Rows, each with roughly how far along a hidden order it lies (0 to 20):
-2.9 10.8 11.7 3.1 6.8 0.2 -8.4 -22.5 13.2 -7.5 4.3 1.9 -34.6 -10.1 4.8
 -7.9 10.2 -53.6 -4.0 -5.1 -30.4 7.7 -12.3
7
-13.2 -22.4 9.3 -48.4 -23.8 -8.7 3.3 -15.3 23.2 -14.2 12.7 0.2 -21.6 1.7
 11.2 -13.8 -11.9 12.2 21.7 -20.0 -39.2 8.5 7.8
12
-6.7 -21.2 0.0 -56.6 -15.7 -12.2 9.0 -14.5 1.4 -3.9 4.6 -1.2 -4.4 16.6
 15.4 -21.3 -15.0 -4.4 14.0 -9.3 44.9 39.5 11.7
16
-3.4 14.3 15.3 3.4 11.3 -10.0 -23.0 -61.8 40.2 -9.1 15.7 17.0 -37.1
 -17.0 1.4 -20.6 10.7 -99.9 -15.3 -12.9 -43.3 4.3 -12.0
0
-5.0 11.1 12.4 -5.0 2.9 -7.3 -6.9 -32.2 20.3 -5.8 6.4 4.0 -45.1 -0.9 9.1
 -12.9 4.4 -56.3 8.8 -6.4 -16.8 10.8 -8.2
9
-5.2 -20.1 5.3 -32.3 -8.8 -8.1 16.9 -9.1 -11.0 -10.6 -1.5 -3.2 -14.6
 24.0 17.2 -16.3 -9.6 9.4 12.1 4.9 33.8 19.6 11.6
20
-7.2 5.3 9.0 -17.5 7.0 -10.7 -4.2 -26.2 8.4 -4.6 2.5 1.1 -40.9 5.9 16.0
 -13.9 -0.9 -40.9 18.1 -1.2 2.7 13.2 -3.8
11
-9.9 -11.1 8.8 -24.1 -6.3 -1.9 8.5 -11.6 7.5 -13.6 4.5 -2.2 -24.1 -1.3
 14.7 -5.7 -2.9 20.0 24.3 -8.2 6.2 17.6 5.7
14
-14.5 -26.8 12.4 -43.1 -28.1 -5.9 -2.7 -20.9 47.5 -21.9 22.1 3.2 -3.9
 -7.7 0.3 -12.1 -11.5 -3.3 10.7 -41.0 -1.2 2.2 8.4
8

Next part:
-24.1 0.3 -17.5 35.8 10.4 20.0 -9.8 -11.5 -13.3 -1.7 1.0 -45.3 0.9 -15.1
 -5.4 -2.9 29.3 8.0 -19.6 3.5 20.4 -22.5 -0.2 27.0 7.1
9
-7.1 -6.4 -20.2 23.0 23.9 0.5 -18.1 -17.0 -5.2 -1.0 -1.6 -13.5 20.9 0.5
 -14.0 -3.2 -79.7 9.9 -20.6 0.9 0.0 -26.7 1.2 8.9 6.8
15
-28.7 -3.9 -19.2 21.4 -1.7 15.0 -15.1 -24.9 -13.6 9.8 8.1 -33.0 19.3 1.1
 -5.2 5.2 -19.7 9.7 -4.4 0.4 27.4 -7.2 -0.5 15.6 6.0
11
-41.8 -1.3 -10.8 29.8 9.6 16.1 -6.6 -14.2 -8.7 9.2 1.8 -44.0 11.5 -5.2
 6.4 -3.7 11.2 8.4 1.5 1.1 17.4 -11.9 -0.6 24.4 5.0
1
-85.0 -20.8 4.9 -9.5 18.9 14.4 -23.0 -2.0 -21.0 -18.8 7.3 -45.1 45.7
 -9.3 25.2 0.0 19.6 10.0 -25.6 5.3 46.7 -20.9 -0.3 42.9 1.2
18
-44.1 0.1 -10.6 21.5 8.8 0.7 -0.1 -14.0 -9.3 15.1 -0.2 -47.5 26.0 3.5
 -0.7 -6.9 -11.8 8.4 7.7 1.0 15.0 -6.1 -0.1 25.4 9.4
20
-97.3 -15.1 14.3 18.6 26.0 43.2 -11.5 5.5 -2.1 -1.1 7.1 -46.0 -0.1 -21.2
 32.9 -6.4 71.9 9.0 7.6 1.9 30.3 -18.9 -1.8 56.3 -10.1
0
-62.4 -2.9 -8.5 26.6 -7.4 34.9 -8.4 -23.4 -10.3 19.9 13.8 -43.8 28.2
 -9.1 -0.7 7.0 36.3 9.0 20.3 -1.5 34.0 0.3 -2.1 26.7 -1.5
3
-28.1 5.7 -16.8 35.5 6.2 2.9 2.2 -14.3 -11.6 14.8 -2.5 -51.6 16.6 -0.2
 -9.9 -6.6 8.2 7.2 2.1 1.6 10.3 -8.4 -0.1 24.4 12.8
16
22.0 16.1 -39.8 44.1 -5.0 -10.2 0.1 -25.7 -16.4 12.3 -5.8 -51.3 16.7 4.7
 -38.6 -2.6 -8.0 6.3 -18.0 2.8 4.0 -9.7 0.9 1.0 22.1
18
